Here is a tiny trained network, its code and every weight. The questions are about switching its units off for an input and a class, where a switched-off unit gives its printed mean instead of its output.

import numpy as np


def w(rows, s, z=0):
    codes = np.array(rows[::2]) - 128.0
    scale = np.full(codes.shape[1], s)
    scale[-1] = z or s
    return codes * scale


def f(y):
    return np.maximum(y, 0)


def log_softmax(a):
    a = a - a.max(-1, keepdims=True)
    return a - np.log(np.exp(a).sum(-1, keepdims=True))


def net(x, mask):
    res = np.array(x, float).reshape(1, 3) / 4 @ E
    y = f(res @ A[0][:, :-1].T + A[0][:, -1])
    res = res + np.where(mask, y, B[0][:, -1]) @ B[0][:, :-1]
    return log_softmax(res[-1] @ U[:, :-1].T + U[:, -1])


A, B = {}, {}
E = w([
[110,66,58,106,15,148,203],'x0',
[97,82,203,160,78,234,66],'x1',
[254,180,181,56,73,163,152],'x2',
],0.0076)
A[0] = w([
[111,34,22,76,13,139,212,31],'n0',
[181,166,63,128,164,6,187,49],'n1',
[146,204,200,135,214,96,68,44],'n2',
[166,154,61,68,202,27,222,36],'n3',
[219,169,171,64,98,167,123,251],'n4',
[120,27,10,104,10,140,254,50],'n5',
[15,74,79,210,186,89,133,48],'n6',
[245,201,178,62,86,154,164,32],'n7',
[146,151,88,82,159,48,148,255],'n8',
[104,76,207,151,95,227,99,37],'n9',
[240,230,211,52,88,163,167,27],'n10',
[137,206,182,130,233,87,68,47],'n11',
[117,214,185,161,246,111,38,131],'n12',
[96,84,224,167,79,231,68,30],'n13',
[122,77,197,171,94,249,59,200],'n14',
[120,67,239,157,70,223,60,59],'n15',
[142,189,85,63,154,6,199,39],'n16',
[183,200,185,170,212,103,46,43],'n17',
[136,134,113,99,137,77,138,240],'n18',
[7,92,67,237,196,78,85,46],'n19',
],0.0061,0.0067)
B[0] = w([
[169,236,232,71,12,226,94,188],'n0',
[229,196,68,238,200,127,124,187],'n1',
[173,212,224,90,18,196,100,169],'n2',
[243,214,47,249,214,146,142,191],'n3',
[28,29,140,120,161,61,145,254],'n4',
[153,225,223,55,26,206,86,205],'n5',
[88,73,209,242,58,37,229,193],'n6',
[79,66,220,245,45,3,244,185],'n7',
[109,89,67,94,221,136,66,252],'n8',
[250,223,35,223,208,146,110,166],'n9',
[78,48,210,246,81,28,232,194],'n10',
[161,219,205,83,35,203,83,176],'n11',
[94,177,195,57,65,183,88,220],'n12',
[241,200,41,248,211,139,126,177],'n13',
[147,116,59,141,218,130,91,239],'n14',
[212,168,51,196,206,123,116,190],'n15',
[239,206,47,231,200,138,135,184],'n16',
[171,223,216,114,19,186,128,172],'n17',
[107,74,76,73,195,142,73,223],'n18',
[73,78,215,242,69,21,229,209],'n19',
],0.008,0.0083)
U = w([
[247,205,5,221,249,143,100,17],'0',
[36,29,212,235,50,3,239,11],'1',
[155,241,218,14,2,246,43,15],'2',
[30,28,37,28,231,125,35,255],'3',
],0.0093,0.0076)

Each question gives the input, the list of numbers given to net, and the class t.
The units are the neurons (one row each of A and B). Each row of codes is followed by its name. A weight is (code - 128) times the scale printed after its matrix; where a second scale follows, it is the last column's (A, B and U).
mask holds one flag per neuron, in row order. A switched-off neuron (its flag False) gives its mean, the last column of its row in B, instead of its output. The means were averaged over made-up inputs and are rounded, as every weight is.
A unit's drop is (log p(t) with every unit on - log p(t) with that unit switched off) / (log p(t) with every unit on - log p(t) with every unit switched off).
most important unit: the unit with the biggest drop
k most important neurons: the k neurons with the biggest drops, biggest first
drop when u is switched off: that unit's drop, to one decimal
input [-6,1,-6], class 1: 2 most important neurons => [n19, n6]
input [7,-3,6], class 2: most important unit => n5
input [-7,0,7], class 1: 2 most important neurons => [n10, n7]
input [-7,-6,-2], class 2: 3 most important neurons => [n12, n11, n2]
input [-3,2,-2], class 3: 2 most important neurons => [n5, n0]
input [-6,-6,7], class 1: 3 most important neurons => [n10, n7, n4]
input [7,-1,5], class 2: 2 most important neurons => [n5, n0]
input [-6,-4,8], class 1: 2 most important neurons => [n10, n7]
input [5,8,-8], class 0: 4 most important neurons => [n13, n9, n14, n15]
input [3,3,4], class 1: 2 most important neurons => [n8, n4]
input [8,-5,-3], class 2: 2 most important neurons => [n5, n0]
input [8,-7,6], class 2: 3 most important neurons => [n5, n0, n14]
input [-7,6,1], class 2: drop when n12 is switched off => 1.7
input [4,-3,-3], class 2: drop when n0 is switched off => 0.2
input [4,3,-1], class 2: drop when n8 is switched off => 0.2
